[[ -37 -160   27 -199   32 -161 -214  227 -225]
 [-546 -624   -3  335 -232  429 -603   52  236]
 [ 443  370  132 -386  262 -408  300  270 -343]
 [-503 -468 -139  281 -327  324 -409 -260  225]
 [ 188  362  -75  275  144  181  409 -196  335]
 [  17  212 -172  339   38  247  276 -311  388]]
Rows and columns are numbered from 1.
The minimum: -624
What is the entry just right of the largest entry?
Answer: 370
What is the top-right entry?
Answer: -225
What is the entry at row 1, column 2?
Answer: -160
What is the entry in the top-left corner?
Answer: -37
What is the bottom-left entry?
Answer: 17
The entry in row 2 and column 1: -546
What is the entry just left of 144?
Answer: 275
What is the entry just right of -232?
Answer: 429
The entry at row 3, column 1: 443
The entry just right of 409 is -196
What is the entry just right of -624?
Answer: -3
What is the entry directly below 324?
Answer: 181
The entry in row 1 and column 3 is 27
The bottom-right entry: 388
The entry just right of -3 -> 335
The entry just right of 52: 236
The entry just left of -214 is -161
What is the entry just left of 236?
Answer: 52
The entry just left of 429 -> -232
What is the bottom entry of the column that holds the smallest entry?
Answer: 212
What is the entry directly below 443?
Answer: -503

Questions about the row below.
1) Give the entry just left of the centre entry.
2) Give the entry just right of 21.
3) Give the entry just right of the centre entry.
4) Give the largest entry.
5) Give the median entry.
-231 -352 -158 -163 424 21 -434 211 -178 -611 289 371 528
1) 21
2) -434
3) 211
4) 528
5) -158

Questions about the matrix below. Rows and columns are numbered from 1.
1) Find the entry in the bottom-right corner.
2) Find the entry directly below -18.
3) Find the minimum.
4) Find the entry in row 3 and column 2.
5) Find the entry just right of 26.
6) Find the entry in row 1 and column 1.
7) Find the entry directly below 13.
8) Find the entry just right of the smallest entry.
[[-18, -10, -9, -19, 17, 13],
 [-11, -11, 2, -17, 27, 30],
 [-10, -27, 4, -23, 20, 22],
 [-20, -24, 6, 1, 26, 20],
 [-2, -13, 11, -27, 16, 6],
 [-16, -37, 18, 6, 27, 11],
 [-19, -30, -6, -24, 22, 7],
 [-21, -39, 16, 7, 25, 15],
 [-9, -14, 14, -2, 39, 2],
 [4, -12, 10, -21, 18, 3]]
1) 3
2) -11
3) -39
4) -27
5) 20
6) -18
7) 30
8) 16

Read these off the matrix that follows. Indices start at 1.
1) Which number is the entry in the bottom-left corner?
2) Which number is the entry in row 1 and column 3?
3) Which number is the entry at row 1, column 2?
4) Which number is the entry at row 2, column 1?
5) Which number is the entry in the top-left corner?
[[ 2 72 11 59 24 47 34 39 40 37]
 [ 3 75  1 76  2 72 11 59 24 47]
 [47 34 39 40 37 39 41 32 51 20]
 [76  2 72 11 59 24 47 34 39 40]
 [75  1 76  2 72 11 59 24 47 34]
 [59 24 47 34 39 40 37 39 41 32]
 [39 40 37 39 41 32 51 20 61 15]
 [11 59 24 47 34 39 40 37 39 41]
 [ 1 76  2 72 11 59 24 47 34 39]
 [34 39 40 37 39 41 32 51 20 61]
 [24 47 34 39 40 37 39 41 32 51]
 [72 11 59 24 47 34 39 40 37 39]]
1) 72
2) 11
3) 72
4) 3
5) 2

data = [74.82, 58.49, 25.79, 25.37, -119.77, 107.64, -6.16]
The entry just right of the smallest entry -> 107.64
The first entry -> 74.82
Which number is the second entry from the left?
Answer: 58.49
Which number is the 1st entry from the right?
Answer: -6.16
The 4th-last entry is 25.37
The minimum: -119.77

B =
766,630,313,452,784
373,198,840,256,442
566,386,165,672,260
Counting starts at 1.
The entry at row 1, column 3: 313
The entry directly above the smallest entry: 840
The entry in the top-left corner: 766
The entry just left of 198?
A: 373

a =
357 149 -11 87 -441 205 185 402 164 -311 -354 -18 241 214
-384 -49 93 110 379 12 -187 -341 53 387 153 -324 -373 -21
144 -302 -96 -25 -401 -273 -146 220 -453 -577 3 584 288 -421
-183 -336 -5 7 379 -448 40 -301 -318 -17 430 242 -197 -564
48 399 227 -11 54 405 78 -13 407 207 -428 -601 -86 598
150 -196 -189 -111 -365 -292 140 155 -316 -320 -28 402 265 -445
-65 357 153 134 120 344 306 63 396 164 -299 -333 -91 407
-322 74 234 28 625 11 320 -341 2 389 234 -440 -440 7
391 161 -125 164 -490 329 -80 399 220 -437 -576 -8 421 222
The third entry on the diagonal from the top-right corner -> 584
The smallest entry in the last column? -564
The top-right entry is 214
The entry just right of 28? 625
The fifth entry, reading row by row -> -441
The entry directly above the smallest entry? 242
The smallest entry? -601
The bottom-right entry: 222
The entry in the top-left corner? 357
The entry just right of -80? 399
The first entry of the smallest entry's row is 48
The largest entry in the first row? 402
The entry just left of -13? 78
The entry directly below -146? 40
The smallest entry in the last row is -576
The entry just left of 3? -577
The entry directly below -301 -> -13
The entry just right of 63? 396
The entry directly above the largest entry? 120
The 2nd entry in reading order? 149
The 5th-last entry, reading row by row? -437
The entry directly below -18 -> -324
The entry just right of -333: -91
The second largest entry? 598
The last entry of the largest entry's row? 7
The entry just left of 625? 28
The entry in the bottom-left corner: 391
The entry directly above -189? 227
The entry directly below 110: -25
The fourth entry in reading order? 87
